In the rows, 128 means zero.
Each row of numbers stands for one thing and depends on some of the facts below. Use the named rows to name the rest.

How the things are related:
{zokla} ε seduk
{veskar} ε tustel
{veskar, tustel, zekan} ε sese
{kluskipak} ε puflopli
{todar} ε grubo
{lukle} ε plitu
{nirenul} ε foti
{lonar} ε draflur
{brigeta, klobrur} ε gosos
{plusto} ε brukles
{konik} ε loflem
{stetrogas, gesos, zigriso} ε traklim
{tibre} ε sesas
{nasum} ε pize
{vipleklas} ε sestir
{draflur} ε lonar
{traklim} ε gidris
{letir} ε brodran
{vuti} ε teru
{duskistos} ε stanul
{duskistos} ε drozo
{tustel, zekan} ε veskar
{tustel} ε zekan
{tustel} ε lukunis
{dokleken} ε natipi
{biplo, lostar} ε nasum
{tibros} ε klapotel
{natipi} ε plinul
{natipi, plinul} ε klodro
{klapotel} ε plefer
{klapotel} ε tralak
{grubo} ε todar
{faskil} ε kluskipak
{ludo} ε tibre
{sotek, sestir} ε vipleklas
{dalun} ε skides
{dalun} ε plobros
{graske} ε faskil
{figustul} ε tibros
{stagis} ε nuflidri
{teli} ε luplum
{sesas} ε pludre
{sestir} ε sotek
{buklor} ε nirenul
{grebul} ε grostu
{plazi} ε skomul
λ e <- zokla, rovu, stetrogas, vebin, graske, negil, sesas
λ m <- veskar, drozo, todar, ganum, letir, buklor, plinul, roto
λ a <- skides, gelak, klapotel, daflon, faskil, stanul, flolem, megrodin, klaklin
λ o <- kluskipak, brufen, duskistos, tustel, nuflidri, klodro
λ j <- brukles, duso, draflur, skebu, teru, ludo, sotek, gesos, drudrol
λ g <- poflor, tamus, staga, vuti, natipi, trifar
λ b <- lukle, dopon, tibre, sakul, bopedres, rebras, zuzo, sestir, sese, kladas
λ d <- plitu, lonar, bomu, zeton, gosos, grostu, bimur
λ h <- savul, koplum, klobrur, seduk, drezi, teli
λ n <- brigeta, zazo, plusto, nasum, stikla, fegril
λ c <- droza, pludre, brurupe, foti, zekan, plobros, zigriso, grebul, plazi
λ l <- skomul, biplo, gekan, stagis, gofli
λ f <- traklim, lukunis, laflokun, plefer, puflopli
λ k <- flistun, tralak, gidris
λ i <- dokleken, nugum, dalun, lostar
{zokla, seduk, bomu} π fomode
{veskar, tustel, zekan, lukunis, sese} π zogros
{rovu, ganum, konik, loflem} π dafis
{gesibre, drozo, duskistos, stanul} π dravukom
{skides, plobros, dalun} π klafifu
{kluskipak, dopon, faskil, graske, fegril, puflopli} π tatoflel
{brukles, plusto, drezi} π dukan
{poflor, sakul} π bavin
{todar, grubo} π flokul
{lukle, plitu, staga, roto} π fedratuk
{tamus, stetrogas, traklim, gesos, zigriso, gidris} π dravom
{nirenul, foti, buklor} π peflis
{savul, pize, nasum, brurupe, biplo, skebu, lostar} π nizuli
{lonar, draflur} π grolol
{duso, vebin} π skatradrim
{brigeta, klobrur, gosos} π brutruk
{zazo, grebul, klaklin, grostu} π fove
{droza, flistun, zuzo, trifar, zeton} π zuti
{kunuta, brufen} π ligris
{luplum, nuflidri, stagis, teli} π tramu
{gelak} π gremeplis
{tibre, pludre, ludo, sesas} π zotrul
{koplum} π plemotra
{bopedres} π dopli
{vipleklas, sotek, sestir} π kekuvis
{skomul, plazi} π pletror
{letir, brodran} π brabrer
{vuti, teru} π panesek
{reflis, daflon, laflokun} π stidil
{dokleken, natipi, plinul, klodro} π rotum
{rebras, stikla} π seki
{tibros, tralak, klapotel, figustul, plefer} π stazes
{nugum} π stifu
{flolem} π satun
{negil, drudrol} π festun
{gekan, kladas} π flife
{megrodin} π vosol
{gofli} π fastok
{bimur} π tiko
δ (each to the one after it):
zokla δ seduk δ bomu
tamus δ gesos δ traklim δ stetrogas δ zigriso δ gidris
dopon δ puflopli δ fegril δ faskil δ graske δ kluskipak
zazo δ grebul δ klaklin δ grostu
staga δ plitu δ roto δ lukle
luplum δ teli δ nuflidri δ stagis
konik δ rovu δ loflem δ ganum
tibre δ pludre δ ludo δ sesas
nasum δ biplo δ savul δ brurupe δ pize δ lostar δ skebu
sakul δ poflor
vipleklas δ sestir δ sotek
draflur δ lonar
skomul δ plazi
brufen δ kunuta
flistun δ droza δ trifar δ zeton δ zuzo
letir δ brodran
duskistos δ drozo δ stanul δ gesibre
foti δ nirenul δ buklor
vebin δ duso
dokleken δ plinul δ klodro δ natipi
rebras δ stikla
klapotel δ tibros δ tralak δ plefer δ figustul
grubo δ todar
teru δ vuti
daflon δ reflis δ laflokun
lukunis δ sese δ tustel δ zekan δ veskar
plobros δ skides δ dalun
drezi δ plusto δ brukles
negil δ drudrol
gosos δ klobrur δ brigeta
kladas δ gekan
{zokla, veskar, brabrer, kluskipak, todar, lukle, nirenul, dopon, savul, tatoflel, ganum, fastok, luplum, vosol, konik, bavin, draflur, brufen, letir, reflis, foti, grolol, rebras, klobrur, skebu, tralak, teru, dravukom, nizuli, seki, daflon, faskil, lukunis, graske, trifar, gekan, gesos, stazes, figustul, sestir, buklor, grebul, fegril, drudrol, gosos} ω 238
{dravom, rovu, plitu, lonar, duso, zazo, plusto, nasum, brurupe, traklim, ligris, duskistos, stifu, dokleken, biplo, satun, zekan, tiko, nugum, zuzo, stanul, zogros, zeton, plemotra, roto, lostar, stidil, plefer, klodro, dukan, fomode} ω 770
{gesibre, skides, flokul, tibre, sakul, vuti, grubo, panesek, plobros, drezi, flolem, teli, sesas, gofli, stikla, laflokun, gidris, grostu, kladas, puflopli} ω 303
{brukles, poflor, drozo, tamus, rotum, brigeta, gremeplis, festun, fove, droza, staga, pize, kunuta, stetrogas, gelak, koplum, pludre, bopedres, vipleklas, skomul, flistun, brodran, vebin, tustel, zotrul, skatradrim, peflis, zuti, nuflidri, tibros, seduk, natipi, brutruk, bomu, klapotel, dopli, fedratuk, ludo, sotek, dalun, flife, kekuvis, negil, loflem, zigriso, megrodin, klafifu, stagis, dafis, plinul, plazi, sese, klaklin, tramu, pletror, bimur} ω 212

Named rows:
[152 158 117 160 125 133 124 133 112 137 116 128 129 128  97 138 142 125
 155 121 145 156  99 109 143 124 170 142 141  84 141 128 133 122 127 125
 144 126 171 129 132]: rebras
[181 147 127 134 140 153 134 151 127 132 126 127 139 123 120 144 137 119
 120 120 157 149 112 139 141 137 126  99 116 105 121 134 120 123 145 129
 148 128 163 112 162]: plusto
[ 95 145  98 149  92 160  38 108 122 105 162 136 131 106  77 135 160  84
 176 109 164 130 124  80 175 137 168 183 106  55 164 153 101 152 134 117
 192 100 153 206 103]: zokla
[146 143 117 134 134 141 129 143 117 119 120 147 131 132 104 121 127 126
 144 111 132 142  99 114 157 108 137  95 102  89 143 144 128 110 141 109
 147 132 155 123 154]: sese
[123 148  87 106 116 142  34  66 137 105 164 120 126 131  99 109 144  65
 150 112 153 104 121 106 167 133 132 154  91  72 138 152  68 142 144 130
 203  99 123 214 103]: sesas
[151 148 134 154 123 148 117 132 116 133 127 132 129 136  87 128 134 120
 152 117 147 152  94 111 145 113 148 139 121  87 127 126 137 104 127 120
 137 121 173 134 145]: flistun
[ 90 137  99 137  86 109  79  92 113 108 163 119 123 105  74 145 151 121
 166 122 161 140 125 105 165 133 168 178 114  72 147 137 126 150 136 113
 164 115 127 182 100]: teru
[182 156 116  96 145 118 105  79 132 154 118 116 103 140 123 107 122  94
 139 129 114 102  97 135 115 113 142 144 126  71  99 147  92  99 149 128
 170 152 148 135 145]: gidris
[145 126 159 156  94  68 193 129 111 144 155 100 129  98 106 181 143 173
 114 125 185 178 113 190 116 147 171 123 114 145 115 119 156 131 148 107
 109 153  90  91 104]: staga
[156 154 148 159 151  89 179 146 125 187  90 102 122 112 159 149 136 129
  97 136 146 135 112 180 106 130 151 100 124 120 124 131 103 116 159 131
 154 165 124  94 106]: figustul
[162 126 139  91 159  88 182 128 108 156 133 122 141 126 150 134 102 144
 108 108 157 162 121 166 124 115 164 108 143 140  73 116 129 140 129 150
 120 134 135  79 120]: flokul
[150 118 155 120 156 114 193 142 105 161 139 112 135 111 132 142  97 149
 111 109 151 159 119 161 128 113 145 117 129 136  86 116 138 140 132 132
 110 148 137  80 113]: fedratuk
[105 145 104 145  97 129  84 107 113 113 145 127 125 114  71 142 146 120
 166 115 156 141 117  99 161 128 169 169 122  66 152 139 125 147 125 117
 163 115 145 179 110]: daflon
[156 122 152 111 160 114 185 146 109 159 141 104 133 116 145 153  97 152
 105 110 138 163 122 162 128 124 153 105 127 144  75 107 134 145 128 136
 110 132 137  78 131]: dukan
[170 150 144 170 128 103 178 162 110 162 122 116 145 113 132 165 146 143
 126 124 185 174 103 162 111 144 187 106 136 131 136 126 144 125 149 125
 134 148 145  83 118]: konik
[198 149 134 140 127 100 163 144 123 151 136 119 147 131 139 156 147 128
 112 117 204 172 104 170 116 147 180 109 140 139 101 132 133 118 155 136
 135 131 136  81 141]: grubo
[130 128 146 129 154  98 196 148 108 166 118 116 140 103 136 151 100 152
 111 114 141 167 122 156 126 128 173 119 148 128  92 114 136 152 128 136
 120 149 141  81  92]: stazes
[178 148 136 147 129 139 131 139 115 144 136 113 129 143  97 140 137 141
 142 119 146 157  98 127 137 128 149 126 126 103 116 125 146 104 128 127
 123 123 161 110 162]: zazo
[178 152 111 128 121 120 108 114 117 132 132 136 134 155  95 129 144 120
 141 119 169 158  92 118 141 121 172 135 142  97 108 136 134 110 131 136
 145 116 166 133 159]: sakul
[166 175 122 164 170 147 142 121 119 162  72 125 119 149 125 111 126 116
 125 125 105 125  92 116 131 110 144 102 137  79 131 134 107 102 128 141
 145 139 181 124 132]: ganum

Which thing is each row?
No name comes twice in this set of rows, the named rows included.
[120 131 147 148 164 100 202 157 107 167 115 107 144 114 154 154 104 169
 108 129 172 177 125 153 149 103 157 116 149 135  94 114 121 150 125 151
 119 127 133  91  99]	tatoflel
[107 138 112 125  97 139  92  71 118  95 158 112 123 122  70 124 136 117
 142 114 140 118 121 122 165 135 123 138  75  82 146 140 115 147 130 111
 158 119 112 188  84]	brukles
[185 154 137 124 143  74 180 101 120 160 109 102 128 148 141 134 128 146
  96 129 148 145  95 179 108 125 149  92 125 139  94 120 123 107 143 139
 130 149 113  98 123]	gesibre
[125 137  97 128  97 142  90  87 135  94 160 132 120  72  89 142 144  86
 152 108 171 121 124 113 144 180 142 174  99  60 151 154 120 188 159 105
 196 140 135 169  79]	gesos
[ 87 132  87 125  99 112  86  85 117  94 153 133 124  98  72 139 139 124
 147 122 149 130 126 111 166 138 140 152 104  69 153 149 118 158 136 115
 173 127 128 181  92]	drudrol
[ 94 108 119 108  96 153  63 113 107 125 160 104 163 109  64 150 164  85
 133 121 141 139 124 131 160 143 130  99  75  91 152 106  91 130 151 132
 170 130 125 204  66]	sotek
[113 137 116 135 104 144  86  92 125 104 156 111 134 108  88 130 144  98
 134 111 157 123 128 127 158 150 126 134  72  84 156 143  99 155 143 115
 176 119 113 191  74]	ludo
[188 167 117 171 156 165 136 165 122 143  83 141 141 124 126 124 139  99
 134 119 144 148 100 113 144 132 147 103 141  85 145 148 116 129 142 132
 159 139 203 112 146]	todar
[145 163 126 158 146 140 127 134 128 154  92 118 125 126 128 123 134 100
 126 120 131 126 110 123 134 132 147 113 114  88 149 134  94 125 141 136
 167 136 152 141 109]	lukle
[246 164 152 157 150 156 192 123 142 159 109 110 124 125 150 129 123 110
 100 101 156 141  85 170  91 180 127  88 119 130 108 133 142 136 153 131
 139 153 154  70 131]	traklim
[150 164 112 152 141 141 134 110 116 130  90 125 130 139 105 120 133 115
 127 117 126 134  96 116 147 124 141 113 126  82 144 126 117 131 128 134
 152 133 166 142 108]	tralak
[193 155 129 157 162 183 132 169 123 136 100 145 146 136 114 118 137 102
 135 118 148 150  98 122 142 127 115  97 131  91 138 147 118 116 149 127
 155 131 204 110 160]	plinul
[158 149 131 149 132  90 192 139 113 146 103 132 136 108 123 158 132 158
 107 130 151 160 104 161 122 142 153  94 133 116 125 130 147 134 148 125
 128 157 146  85 119]	reflis
[170 112 166 137 114 123 153 179  95 185 131 111 174 109  96 181 166 123
 113 128 168 186 107 172 118 141 170  68 132 135 118  91 138  89 159 136
 122 159 153  99 121]	vipleklas

The same things again, as new rows of numbers:
Known rows:
[ 87 118  78  92 132 147 163 125 105 127  65 108 129 110 161 183 151 110
 116 110 147 152  65 161 140 147 108 139 128 133]: skomul
[ 78 123  75  96 139 149 140 137 120 137 111 122 132 127 179 165 142 153
 149 169 150 155 109 153 128 168  97 121 122 141]: gelak
[ 90 115  58 126 151 162 144 137 119 138 109 107 133 123 181 169 137 160
 142 129 118 132 105 140 154 174 106 128 109 150]: pletror
[ 70 123  73  88 135 137 136 142 122 148  97 125 116 135 184 171 138 151
 147 158 143 154 101 146 129 171 115 130 128 138]: vebin
[ 92 113  58 125 151 160 137 133 120 141 108 110 131 124 178 170 133 162
 139 130 118 132 104 141 154 175 107 127 112 148]: skatradrim
[ 79 125  76  95 141 145 137 138 108 138  94 118 130 103 182 159 149 148
 140 149 131 159 109 155 126 162  96 122 125 139]: brodran
[ 73 114  88 110 147 172 158 129 124  94 145 157 151 172 207 137 140 156
 154 220 219 168 116 124 122 164 117  95 115 172]: bomu
[ 84 126  76  94 137 140 138 130 102 146  74 100 128  74 170 169 154 132
 130 124 114 153  92 173 135 157  86 132 126 129]: pludre
[ 92  98  83 100 142 173 176 124 106  82 110 150 154 152 188 144 161 103
 122 168 196 181  91 126 127 141 121 101 113 172]: seduk
[ 92 130  85 105 135 136 125 116 121 135  92  99 146  98 149 173 143 146
 148 150 121 134  89 186 146 170  79 142 119 119]: buklor
[ 92 124  61 104 138 136 147 108 148 135 131 106 136 103 145 168 142 163
 143 169 155 145 111 161 123 166  70 138 132 145]: figustul
[109 116  63 135 166 144 129 142  87 137 128 109 148 117 187 165  86 149
 143 129 126 146 120 147 158 169 121 152 128 146]: nizuli
[ 68 105  86  95 136 148 139 134 127 127 120 148 126 177 202 161 130 145
 142 176 167 164 110 133 117 172 122 115 127 157]: tibre
[ 41 103  89  82 139 135 110 156 125 163 144 140 129 137 233 164 130 224
 171 194 138 160 184 133  73 187 107  92 123 141]: puflopli
[ 81 120  84 102 139 144 130 128 122 135 112 130 136 133 181 166 134 153
 142 163 141 158 108 156 123 170  94 125 129 140]: flolem
[ 92 105  68 131 152 153 128 126 120 137 113 110 136 134 178 173 132 160
 132 124 107 133 107 146 146 179  99 129 112 151]: panesek
[ 34 139  72 143 159 137  68 155 148 149 141 154 115 123 225 146 155 221
 175 227 150 201 130 160 124 214 103 101 142 180]: traklim
[ 88 112  68 133 165 158 138 129 121 135 109 113 145 137 173 177 141 156
 148 119 107 145 109 156 134 187 111 130 114 161]: fomode
[ 85 115  64 133 165 159 131 127 120 137 111 115 143 139 174 176 143 157
 149 118 110 147 109 157 139 187 108 133 112 162]: plemotra
[ 87 117  67 134 162 158 135 132 125 137 111 114 141 140 175 177 141 158
 146 116 109 143 108 158 137 187 109 132 115 164]: stidil

Which thing is each row?
No name comes twice in this set of rows, the named rows included.
[ 87  90  90 101 137 159 171 115 122  85 111 153 148 191 183 165 146  97
 117 157 198 170  80 126 124 152 131 116 117 168]	drezi
[ 65  90  92  75 128 146 164 140 124 124 119 140 139 168 197 182 141 162
 145 164 178 149 131 122  99 162 133 110 116 142]	dopon
[ 75 110  78  98 147 171 160 138 128 100 144 161 143 187 207 144 134 149
 147 209 210 178 118 116 114 162 126  98 119 173]	bimur
[ 77 101  87 104 161 166 148 136 126 100 142 169 153 195 204 143 150 138
 156 196 188 195 131 127  97 177 135  98 114 189]	lonar
[ 66 105  90 105 162 168 151 136 121  99 138 173 150 184 214 141 155 141
 148 189 188 199 129 128  93 171 128  96 119 193]	plitu
[105 147  81 124 163 138 134 130  96 141 108  96 168  90 151 182 109 141
 154 123 142 171  99 200 133 164  89 169 150 130]	brurupe
[ 77 123  81  97 153 141 124 132 121 141 106 125 136 134 176 165 153 146
 157 154 121 170 120 167 110 179 103 125 124 150]	rovu
[109 113  98 126 160 160 167 120  86  75 133 143 181 151 183 148 107 105
 134 177 225 180  98 140 143 140 131 133 128 162]	savul
[ 90 108  74  85 131 150 160 123 142 139 134 111 159 123 158 186 151 188
 153 163 155 139 134 157 107 161  72 132 124 115]	graske
[ 80 111  86 100 142 141 125 130 113 132 107 130 131 124 191 156 142 148
 140 155 133 170 113 154 117 169  97 115 126 145]	skides
[ 75 134  87 110 140 151 140 127 112 134  97 113 140  96 184 163 144 163
 142 158 149 151  96 169 137 163  88 120 127 138]	loflem
[ 44 135  82 118 155 156 106 161 143 159 153 151 138 140 225 159 140 234
 182 205 153 185 153 160 101 201  86 109 143 154]	plefer
[ 82 123  83 115 140 147 134 117 132 132 122 122 142 119 176 169 138 173
 147 167 150 155 107 169 126 173  73 129 133 139]	sesas
[ 79 136  55 128 138 144 102 127 151 131 119 124 128 106 161 154 167 163
 146 206 158 170  82 166 164 179  86 130 133 148]	stetrogas

